Below is a small trained network, with its code and all its weights. Each question gives an input and a target symbol and asks what happens when units are switched off, that is, made to give their printed mean instead of their output.

import numpy as np


def w(rows, s, z=0):
    codes = np.array(rows[::2]) - 128.0
    scale = np.full(codes.shape[1], s)
    scale[-1] = z or s
    return codes * scale


def norm(h):
    return h / np.sqrt((h * h).mean(-1, keepdims=True) + 1e-5)


def f(y):
    return y / 2 * (1 + np.tanh(0.7978845608 * (y + 0.044715 * y**3)))


def softmax(a):
    e = np.exp(a - a.max(-1, keepdims=True))
    return e / e.sum(-1, keepdims=True)


def log_softmax(a):
    a = a - a.max(-1, keepdims=True)
    return a - np.log(np.exp(a).sum(-1, keepdims=True))


def net(x, mask):
    ids = ['αεθξσω'.index(c) for c in x.split()]
    T = len(ids)
    res = E[ids] + P[:T]
    u = 0
    for l in range(2):
        q, k, v = (norm(res) @ M[l].T for M in (Q, K, V))
        z = softmax(np.where(np.tri(T) > 0, q @ k.T / 4**0.5, -1e9)) @ v
        res = res + np.where(mask[u], z, O[l][:, -1]) @ O[l][:, :-1]
        u += 1
        y = f(norm(res) @ A[l][:, :-1].T + A[l][:, -1])
        res = res + np.where(mask[u : u + 8], y, B[l][:, -1]) @ B[l][:, :-1]
        u += 8
    return log_softmax(norm(res)[-1] @ U[:, :-1].T + U[:, -1])


Q, K, V, O, A, B = {}, {}, {}, {}, {}, {}
E = w([
[70,125,87,158,173,105],'α',
[153,169,140,163,99,99],'ε',
[138,230,169,82,169,190],'θ',
[187,167,157,140,112,113],'ξ',
[249,64,93,121,38,105],'σ',
[160,116,178,111,110,75],'ω',
],0.021)
P = w([
[206,212,223,96,140,11],'0',
[124,83,254,137,86,143],'1',
[133,142,176,216,102,139],'2',
[127,134,152,223,113,141],'3',
[116,106,146,187,108,111],'4',
[138,68,153,163,98,104],'5',
[147,80,126,164,135,100],'6',
[146,113,81,174,150,119],'7',
[151,120,52,155,143,126],'8',
[144,119,47,131,151,126],'9',
],0.0095)
Q[0] = w([
[113,148,170,153,166,158],'0.h1',
[203,168,71,97,182,125],'0.h1',
[238,121,169,37,1,139],'0.h1',
[57,170,147,71,12,121],'0.h1',
],0.0068)
K[0] = w([
[102,218,39,103,188,138],'0.h1',
[236,159,98,13,129,132],'0.h1',
[118,234,254,79,96,30],'0.h1',
[55,204,178,138,223,168],'0.h1',
],0.0056)
V[0] = w([
[114,112,132,181,139,84],'0.h1',
[54,187,116,121,197,159],'0.h1',
[122,88,183,144,45,255],'0.h1',
[103,142,165,202,116,147],'0.h1',
],0.0088)
O[0] = w([
[197,52,160,177,64,177,211],'0.h1',
[248,84,153,152,231,223,151],'0.h1',
[149,56,39,35,153,113,3],'0.h1',
[2,133,196,99,122,150,198],'0.h1',
],0.0077,0.0058)
A[0] = w([
[179,36,68,51,64,66,112],'0.n1',
[155,239,102,206,122,162,155],'0.n2',
[69,121,125,160,193,172,143],'0.n3',
[228,92,27,100,2,182,2],'0.n4',
[177,210,165,133,95,140,134],'0.n5',
[141,48,58,168,153,145,114],'0.n6',
[120,160,74,32,224,158,96],'0.n7',
[125,233,136,161,150,111,128],'0.n8',
],0.008,0.004)
B[0] = w([
[141,92,162,195,33,170,153],'0.n1',
[90,85,163,48,83,97,254],'0.n2',
[128,181,71,147,43,117,198],'0.n3',
[170,161,136,247,133,128,143],'0.n4',
[43,91,169,172,74,55,215],'0.n5',
[70,174,76,129,206,139,144],'0.n6',
[223,212,2,149,123,110,146],'0.n7',
[212,49,183,137,131,95,210],'0.n8',
],0.0081,0.0063)
Q[1] = w([
[137,108,78,111,127,101],'1.h1',
[117,230,148,174,107,2],'1.h1',
[156,49,92,123,180,205],'1.h1',
[97,146,202,77,212,89],'1.h1',
],0.0084)
K[1] = w([
[51,58,152,3,129,175],'1.h1',
[148,92,34,143,82,105],'1.h1',
[126,154,223,166,148,171],'1.h1',
[199,90,174,102,113,103],'1.h1',
],0.0071)
V[1] = w([
[248,162,48,243,34,159],'1.h1',
[116,81,95,48,142,53],'1.h1',
[193,85,230,117,105,181],'1.h1',
[135,2,144,167,106,142],'1.h1',
],0.0089)
O[1] = w([
[151,144,88,37,88,2,185],'1.h1',
[53,102,150,197,94,163,2],'1.h1',
[62,113,53,93,150,169,246],'1.h1',
[179,175,128,86,72,178,216],'1.h1',
],0.011,0.006)
A[1] = w([
[142,156,125,81,216,173,65],'1.n1',
[116,24,220,146,142,202,132],'1.n2',
[55,63,109,128,150,135,175],'1.n3',
[211,138,177,119,124,71,102],'1.n4',
[65,3,187,113,37,95,96],'1.n5',
[182,129,50,94,181,156,16],'1.n6',
[182,111,195,99,107,169,127],'1.n7',
[233,101,37,118,139,156,3],'1.n8',
],0.011,0.0062)
B[1] = w([
[157,118,53,132,107,149,167],'1.n1',
[98,171,222,119,110,63,178],'1.n2',
[191,196,170,175,67,139,136],'1.n3',
[114,164,205,164,149,139,209],'1.n4',
[255,152,78,161,149,112,254],'1.n5',
[94,71,83,115,170,82,150],'1.n6',
[91,135,186,215,98,118,180],'1.n7',
[85,104,137,148,201,61,151],'1.n8',
],0.013,0.0077)
U = w([
[101,150,253,202,153,93,196],'α',
[162,189,97,174,111,187,216],'ε',
[139,99,58,174,204,86,254],'θ',
[95,112,119,145,98,126,36],'ξ',
[88,97,120,91,81,84,46],'σ',
[91,102,119,136,91,120,56],'ω',
],0.013,0.0048)

Each question gives the input, a string of symbols that net reads in full, and the target symbol t.
The units are the heads (4 rows each of Q, K, V and O) and the neurons (one row each of A and B). Each row of codes is followed by its name. A weight is (code - 128) times the scale printed after its matrix; where a second scale follows, it is the last column's (O, A, B and U).
mask holds one flag per unit, layer by layer, with each layer's heads first. A switched-off unit (its flag False) gives its mean, the last column of its rows in O or B, instead of its output. The means were averaged over made-up inputs and are rounded, as every weight is.
A unit's drop is (log p(t) with every unit on - log p(t) with that unit switched off) / (log p(t) with every unit on - log p(t) with every unit switched off).
The circuit of an input: a set's keep is (log p(t) with only the set's units on - log p(t) with every unit switched off) / (log p(t) with every unit on - log p(t) with every unit switched off). Starting from the 12 units with the biggest drops (on a tie, the unit counted first), units are removed one at a time, each time the one whose removal leaves the highest keep (on an exact tie, the one counted first), for as long as the keep stays at least 0.8.
units of the circuit, in order: the units of the circuit, biggest drop first
most important unit: the unit with the biggest drop
k most important neurons: the k neurons with the biggest drops, biggest first
top k neurons in layer l: the k neurons of layer l with the biggest drops, biggest first
drop of u: that unit's drop, to one decimal
input θ σ ξ θ ω α ω ε ω, target ε: 3 most important neurons -> (1.n5; 1.n2; 0.n7)
input ε ε α θ α θ, target ε: 3 most important neurons -> (0.n7; 1.n1; 0.n5)
input α ξ α θ α θ θ σ ε, target σ: units of the circuit, in order -> (1.h1; 0.h1)
input α ω α ξ α α ω ε ω θ, target α: 2 most important neurons -> (0.n8; 0.n5)
input θ α α σ, target α: units of the circuit, in order -> (1.n4; 0.n3; 1.n7)
input θ ε ω θ θ ε, target ε: units of the circuit, in order -> (1.n5; 0.h1; 1.h1; 0.n3)
input α ξ ξ α θ ξ ξ, target θ: most important unit -> 0.h1
input α α ε α, target θ: 2 most important neurons -> (0.n3; 0.n5)
input α θ θ ξ ε ω σ θ, target σ: 2 most important neurons -> (1.n5; 0.n5)
input α α ε α α α σ, target α: top 2 neurons in layer 0 -> (0.n3; 0.n4)
input α θ ξ θ ε σ α α, target α: 4 most important neurons -> (0.n5; 1.n5; 0.n3; 0.n2)
input α ε ε ε α σ θ, target σ: units of the circuit, in order -> (1.h1; 1.n5; 0.n4)
input ω α σ ξ θ α θ ω α α, target α: 3 most important neurons -> (1.n5; 0.n5; 1.n1)
input ω σ ε ε σ θ α, target ε: units of the circuit, in order -> (1.n3)
input α ξ ω ε α, target ε: top 2 neurons in layer 0 -> (0.n3; 0.n7)
input α ξ ε θ ε θ θ, target θ: 2 most important neurons -> (0.n7; 1.n6)
input α α ξ σ α σ ε α θ, target α: units of the circuit, in order -> (0.n5; 1.n5)
input θ α θ σ α, target σ: top 3 neurons in layer 0 -> (0.n2; 0.n7; 0.n5)
input ε θ α θ ω ω ω ω, target θ: top 2 neurons in layer 0 -> (0.n2; 0.n3)
input σ ω α α ε θ θ ε, target θ: 2 most important neurons -> (1.n5; 1.n2)
input σ ε α θ ε θ ω, target θ: top 2 neurons in layer 1 -> (1.n5; 1.n2)
input ξ α σ ω, target σ: drop of 1.h1 -> 1.2
input α ξ α σ ω, target σ: drop of 0.n6 -> 0.0
input α θ ε ω α α θ θ ε ω, target ε: drop of 1.h1 -> 0.2
